Below are the code and all the weights of a small trained network. Each question names an input and a class and asks about switching units off, where a switched-off unit gives its printed mean instead of its output.

import numpy as np


def w(rows, s, z=0):
    codes = np.array(rows[::2]) - 128.0
    scale = np.full(codes.shape[1], s)
    scale[-1] = z or s
    return codes * scale


def norm(h):
    return h / np.sqrt((h * h).mean(-1, keepdims=True) + 1e-5)


def f(y):
    return np.maximum(y, 0)


def log_softmax(a):
    a = a - a.max(-1, keepdims=True)
    return a - np.log(np.exp(a).sum(-1, keepdims=True))


def net(x, mask):
    res = np.array(x, float).reshape(1, 8) / 4 @ E
    u = 0
    for l in range(2):
        y = f(norm(res) @ A[l][:, :-1].T + A[l][:, -1])
        res = res + np.where(mask[u : u + 8], y, B[l][:, -1]) @ B[l][:, :-1]
        u += 8
    return log_softmax(norm(res)[-1] @ U[:, :-1].T + U[:, -1])


A, B = {}, {}
E = w([
[94,152,198,223,162,115,43,220,117,221],'x0',
[205,13,152,116,79,72,59,54,157,108],'x1',
[113,133,81,138,53,101,184,123,96,175],'x2',
[243,210,61,174,76,150,174,91,119,91],'x3',
[111,54,103,164,114,148,106,137,146,73],'x4',
[60,145,194,200,105,140,182,122,79,165],'x5',
[106,104,101,133,108,209,150,169,135,168],'x6',
[90,93,124,169,129,112,114,98,180,254],'x7',
],0.0047)
A[0] = w([
[96,110,91,64,139,135,170,92,137,141,69],'L0N0',
[117,172,106,163,121,173,145,170,103,110,28],'L0N1',
[90,175,210,109,124,153,130,184,117,171,82],'L0N2',
[108,54,110,88,144,149,194,59,154,162,40],'L0N3',
[89,181,86,174,101,182,152,214,95,113,52],'L0N4',
[121,190,105,168,97,191,166,198,113,100,22],'L0N5',
[135,77,115,154,150,144,2,185,197,152,3],'L0N6',
[148,167,124,184,63,129,122,98,136,204,52],'L0N7',
],0.0066,0.0045)
B[0] = w([
[82,116,91,46,52,91,91,160,168,184,196],'L0N0',
[136,132,55,133,178,144,181,177,162,128,184],'L0N1',
[78,125,60,144,162,46,101,146,84,76,247],'L0N2',
[82,156,111,153,98,129,138,171,187,139,210],'L0N3',
[160,131,104,143,252,182,179,102,144,164,250],'L0N4',
[172,89,36,205,199,252,253,167,157,117,223],'L0N5',
[228,25,222,89,142,167,49,155,147,239,251],'L0N6',
[169,90,162,142,83,51,177,129,37,171,215],'L0N7',
],0.0061,0.0028)
A[1] = w([
[134,166,183,43,179,141,61,90,200,95,111],'L1N0',
[55,131,81,30,66,142,145,76,223,150,33],'L1N1',
[52,178,138,143,196,102,71,138,98,142,20],'L1N2',
[75,90,160,221,58,153,95,45,170,13,56],'L1N3',
[189,163,88,63,112,130,124,59,167,36,77],'L1N4',
[142,151,197,177,123,75,177,50,93,186,91],'L1N5',
[189,110,167,145,134,75,98,143,190,119,122],'L1N6',
[225,200,95,18,123,118,129,113,148,2,1],'L1N7',
],0.0068,0.0047)
B[1] = w([
[151,151,61,202,89,137,143,129,128,151,223],'L1N0',
[31,114,95,45,82,80,180,22,177,158,225],'L1N1',
[40,218,244,106,196,24,57,110,100,25,172],'L1N2',
[114,124,254,200,141,200,255,111,141,90,180],'L1N3',
[116,171,136,38,110,139,75,165,66,56,248],'L1N4',
[185,181,72,143,46,98,127,193,124,90,209],'L1N5',
[89,131,125,143,159,215,120,76,160,149,236],'L1N6',
[253,156,98,31,126,187,5,142,80,50,252],'L1N7',
],0.007,0.004)
U = w([
[137,189,60,186,224,206,237,178,120,149,206],'0',
[30,106,82,48,47,85,172,59,199,169,184],'1',
[16,197,203,160,226,32,78,184,81,119,97],'2',
[217,180,97,35,91,178,69,121,93,46,178],'3',
[200,165,106,221,4,22,163,169,60,194,95],'4',
[179,3,200,135,149,149,21,143,170,218,184],'5',
[176,227,159,193,135,147,51,106,159,155,3],'6',
[120,89,241,195,73,180,203,90,143,71,59],'7',
],0.011,0.0029)

Each question gives the input, the list of numbers given to net, and the class t.
The units are the neurons (one row each of A and B). Each row of codes is followed by its name. A weight is (code - 128) times the scale printed after its matrix; where a second scale follows, it is the last column's (A, B and U).
mask holds one flag per neuron, layer by layer. A switched-off neuron (its flag False) gives its mean, the last column of its row in B, instead of its output. The means were averaged over made-up inputs and are rounded, as every weight is.
A unit's drop is (log p(t) with every unit on - log p(t) with that unit switched off) / (log p(t) with every unit on - log p(t) with every unit switched off).
The circuit of an input: a set's keep is (log p(t) with only the set's units on - log p(t) with every unit switched off) / (log p(t) with every unit on - log p(t) with every unit switched off). Starting from the 12 units with the biggest drops (on a tie, the unit counted first), units are removed one at a time, each time the one whose removal leaves the highest keep (on an exact tie, the one counted first), for as long as the keep stays at least 0.8.
units of the circuit, in order: the units of the circuit, biggest drop first
most important unit: the unit with the biggest drop
top k neurons: the k neurons with the biggest drops, biggest first
k most important neurons of layer l: the k neurons of layer l with the biggest drops, biggest first
drop of u: that unit's drop, to one decimal
input [3,-5,4,-7,-5,-7,7,-4], class 2: units of the circuit, in order : (L0N2; L1N2)
input [6,1,-8,-3,-7,-7,-4,-6], class 6: units of the circuit, in order : (L1N0; L1N4)
input [7,-4,8,-7,5,-8,-5,1], class 5: top 2 neurons : (L0N6; L1N4)
input [8,-2,0,3,-3,0,-2,6], class 4: top 3 neurons : (L0N7; L1N5; L1N4)
input [2,-5,7,-5,1,8,-4,-8], class 0: most important unit : L0N5
input [-7,-3,3,-2,-6,3,5,-2], class 1: units of the circuit, in order : (L0N0; L1N1)
input [0,-2,4,-2,-6,-3,-5,5], class 4: units of the circuit, in order : (L0N7; L1N5)
input [4,-4,2,0,4,7,-7,-8], class 0: top 2 neurons : (L0N5; L0N4)
input [-1,3,-7,1,0,7,-4,7], class 7: units of the circuit, in order : (L1N3; L0N6)
input [-2,-7,-4,0,-4,4,1,7], class 2: top 2 neurons : (L0N2; L1N2)
input [4,0,4,-3,-6,5,-2,8], class 4: top 2 neurons : (L0N7; L1N5)
input [0,-2,5,-1,-2,8,7,7], class 4: units of the circuit, in order : (L0N7; L1N5)
input [7,-2,7,1,3,7,1,-1], class 0: top 2 neurons : (L0N4; L0N5)
input [-6,-6,-4,3,-4,-4,3,6], class 1: units of the circuit, in order : (L1N1; L0N0)
input [-4,6,-4,-5,-4,-6,2,2], class 1: 3 most important neurons of layer 1 : (L1N1; L1N7; L1N0)
input [6,3,-1,8,8,0,3,-4], class 0: units of the circuit, in order : (L0N5; L1N7)
input [-3,-4,-7,-2,-4,7,3,0], class 2: units of the circuit, in order : (L0N2)
input [-1,5,2,3,-1,3,5,-3], class 4: top 2 neurons : (L0N7; L1N7)
input [6,2,0,4,5,-7,0,-1], class 5: drop of L0N6 : 0.1
input [-5,-2,-7,-6,3,7,8,5], class 1: drop of L0N0 : 0.1
input [-5,5,0,8,0,8,6,6], class 4: drop of L1N5 : 0.1
input [-1,2,-5,6,8,8,-6,-5], class 7: units of the circuit, in order : (L1N3)
input [6,2,-5,4,0,-8,8,-3], class 5: drop of L0N6 : 0.4
